Below is a small trained network, with its code and all its weights. Each question gives an input and a class and asks what happens when units are switched off, that is, made to give their printed mean instead of their output.

import numpy as np


def w(rows, s, z=0):
    codes = np.array(rows[::2]) - 128.0
    scale = np.full(codes.shape[1], s)
    scale[-1] = z or s
    return codes * scale


def norm(h):
    return h / np.sqrt((h * h).mean(-1, keepdims=True) + 1e-5)


def f(y):
    return np.maximum(y, 0)


def log_softmax(a):
    a = a - a.max(-1, keepdims=True)
    return a - np.log(np.exp(a).sum(-1, keepdims=True))


def net(x, mask):
    res = np.array(x, float).reshape(1, 5) / 4 @ E
    u = 0
    for l in range(2):
        y = f(norm(res) @ A[l][:, :-1].T + A[l][:, -1])
        res = res + np.where(mask[u : u + 16], y, B[l][:, -1]) @ B[l][:, :-1]
        u += 16
    return log_softmax(norm(res)[-1] @ U[:, :-1].T + U[:, -1])


A, B = {}, {}
E = w([
[120,160,205,91,112],'x0',
[248,49,144,65,118],'x1',
[118,94,182,130,255],'x2',
[178,214,98,123,157],'x3',
[85,130,98,53,152],'x4',
],0.0082)
A[0] = w([
[158,230,105,112,149,109],'L0N1',
[117,158,211,97,113,51],'L0N2',
[115,162,204,81,115,58],'L0N3',
[50,52,175,142,144,82],'L0N4',
[89,87,64,64,144,103],'L0N5',
[75,125,153,190,108,116],'L0N6',
[96,110,176,156,225,17],'L0N7',
[106,73,4,175,160,89],'L0N8',
[137,110,181,254,119,114],'L0N9',
[79,81,126,118,15,124],'L0N10',
[34,174,111,166,108,53],'L0N11',
[118,85,182,129,215,34],'L0N12',
[46,133,107,41,155,75],'L0N13',
[69,159,137,167,130,7],'L0N14',
[83,182,194,82,74,116],'L0N15',
[65,54,141,132,71,79],'L0N16',
],0.016,0.011)
B[0] = w([
[188,149,70,132,218,204],'L0N1',
[165,72,137,240,92,150],'L0N2',
[149,64,169,246,101,153],'L0N3',
[233,160,74,144,215,196],'L0N4',
[199,174,175,120,67,182],'L0N5',
[55,126,183,77,138,194],'L0N6',
[33,163,38,143,97,181],'L0N7',
[90,92,187,255,85,206],'L0N8',
[242,215,167,94,51,208],'L0N9',
[172,152,17,120,152,253],'L0N10',
[47,66,169,45,158,203],'L0N11',
[76,137,22,142,64,180],'L0N12',
[211,248,216,92,60,185],'L0N13',
[22,112,198,34,197,144],'L0N14',
[104,94,131,219,81,199],'L0N15',
[181,134,117,165,231,196],'L0N16',
],0.015,0.008)
A[1] = w([
[93,125,41,133,109,102],'L1N1',
[141,92,163,194,107,109],'L1N2',
[172,127,107,131,80,143],'L1N3',
[149,129,179,99,122,89],'L1N4',
[155,109,128,158,200,116],'L1N5',
[140,87,146,175,122,129],'L1N6',
[121,77,110,94,188,86],'L1N7',
[113,96,157,206,121,103],'L1N8',
[178,17,139,89,135,126],'L1N9',
[156,44,136,61,125,109],'L1N10',
[109,55,122,98,67,3],'L1N11',
[171,2,132,101,149,116],'L1N12',
[170,81,86,99,104,136],'L1N13',
[59,141,154,112,176,134],'L1N14',
[149,141,106,167,221,110],'L1N15',
[149,142,35,121,60,96],'L1N16',
],0.018,0.027)
B[1] = w([
[97,146,107,126,119,161],'L1N1',
[116,94,168,146,105,165],'L1N2',
[109,128,157,105,135,252],'L1N3',
[131,160,104,153,123,130],'L1N4',
[144,132,106,157,138,172],'L1N5',
[144,118,125,144,113,169],'L1N6',
[137,106,81,110,110,131],'L1N7',
[135,76,145,171,130,155],'L1N8',
[108,113,169,118,167,163],'L1N9',
[79,113,162,95,181,137],'L1N10',
[12,245,244,219,5,128],'L1N11',
[106,119,156,121,162,154],'L1N12',
[88,149,140,123,130,206],'L1N13',
[135,96,138,120,140,178],'L1N14',
[126,112,102,138,153,195],'L1N15',
[102,126,117,133,117,206],'L1N16',
],0.028,0.011)
U = w([
[36,87,208,59,205,139],'0',
[116,63,152,229,83,127],'1',
[47,169,42,98,98,134],'2',
[214,143,69,130,237,115],'3',
[205,198,204,50,51,129],'4',
[150,107,113,110,131,155],'5',
[221,5,92,13,98,5],'6',
],0.022,0.028)

Each question gives the input, the list of numbers given to net, and the class t.
The units are the neurons (one row each of A and B). Each row of codes is followed by its name. A weight is (code - 128) times the scale printed after its matrix; where a second scale follows, it is the last column's (A, B and U).
mask holds one flag per neuron, layer by layer. A switched-off neuron (its flag False) gives its mean, the last column of its row in B, instead of its output. The means were averaged over made-up inputs and are rounded, as every weight is.
A unit's drop is (log p(t) with every unit on - log p(t) with that unit switched off) / (log p(t) with every unit on - log p(t) with every unit switched off).
The circuit of an input: a set's keep is (log p(t) with only the set's units on - log p(t) with every unit switched off) / (log p(t) with every unit on - log p(t) with every unit switched off). Starting from the 12 units with the biggest drops (on a tie, the unit counted first), units are removed one at a time, each time the one whose removal leaves the highest keep (on an exact tie, the one counted first), for as long as the keep stays at least 0.8.
units of the circuit, in order: the units of the circuit, biggest drop first
most important unit: the unit with the biggest drop
k most important neurons: the k neurons with the biggest drops, biggest first
k most important neurons of layer l: the k neurons of layer l with the biggest drops, biggest first
input [-7,-5,4,-8,-5], class 3: units of the circuit, in order -> L0N4
input [3,3,2,4,0], class 3: 4 most important neurons -> L0N1; L0N8; L0N15; L0N11
input [-6,5,6,6,8], class 4: 2 most important neurons -> L0N5; L0N16
input [7,3,-8,-3,2], class 2: 3 most important neurons of layer 0 -> L0N10; L0N8; L0N5
input [8,-6,3,4,-4], class 1: 3 most important neurons -> L0N15; L0N2; L0N3
input [2,1,-4,-5,5], class 3: 2 most important neurons of layer 0 -> L0N16; L0N10
input [-4,-2,-6,-2,-1], class 2: 2 most important neurons -> L0N10; L0N15
input [6,-3,-7,5,-5], class 2: 3 most important neurons of layer 0 -> L0N8; L0N1; L0N16
input [-3,7,-6,-2,-8], class 4: 4 most important neurons -> L0N11; L0N9; L0N7; L0N12
input [-8,-1,8,-1,-1], class 1: 3 most important neurons -> L0N8; L0N10; L1N8
input [-2,-5,0,-6,2], class 3: 2 most important neurons -> L0N4; L0N16
input [-6,4,5,1,1], class 1: 2 most important neurons -> L0N8; L0N10
input [7,-2,-7,-6,-8], class 4: 3 most important neurons of layer 0 -> L0N9; L0N8; L0N10
input [2,0,5,-2,2], class 2: most important unit -> L0N12
input [3,7,5,-5,8], class 4: 3 most important neurons of layer 0 -> L0N13; L0N5; L0N11
input [6,7,-5,-6,0], class 0: 4 most important neurons -> L0N4; L0N7; L0N8; L0N1
input [5,4,1,-4,-4], class 1: 2 most important neurons of layer 1 -> L1N2; L1N6
input [5,-1,7,-7,-2], class 2: 2 most important neurons of layer 0 -> L0N12; L0N7
input [-5,6,0,-6,-8], class 4: 2 most important neurons of layer 0 -> L0N9; L0N11
input [-5,0,1,0,2], class 1: units of the circuit, in order -> L0N8
input [0,5,-8,8,1], class 2: 3 most important neurons -> L0N16; L0N4; L1N13
input [-6,6,4,0,-4], class 0: 2 most important neurons of layer 0 -> L0N15; L0N7
input [8,-2,-6,-2,7], class 1: 2 most important neurons of layer 0 -> L0N15; L0N3
input [-7,-7,-3,-1,-5], class 0: 3 most important neurons -> L0N11; L0N6; L0N14
input [-3,5,6,-8,3], class 3: 2 most important neurons -> L0N4; L0N16
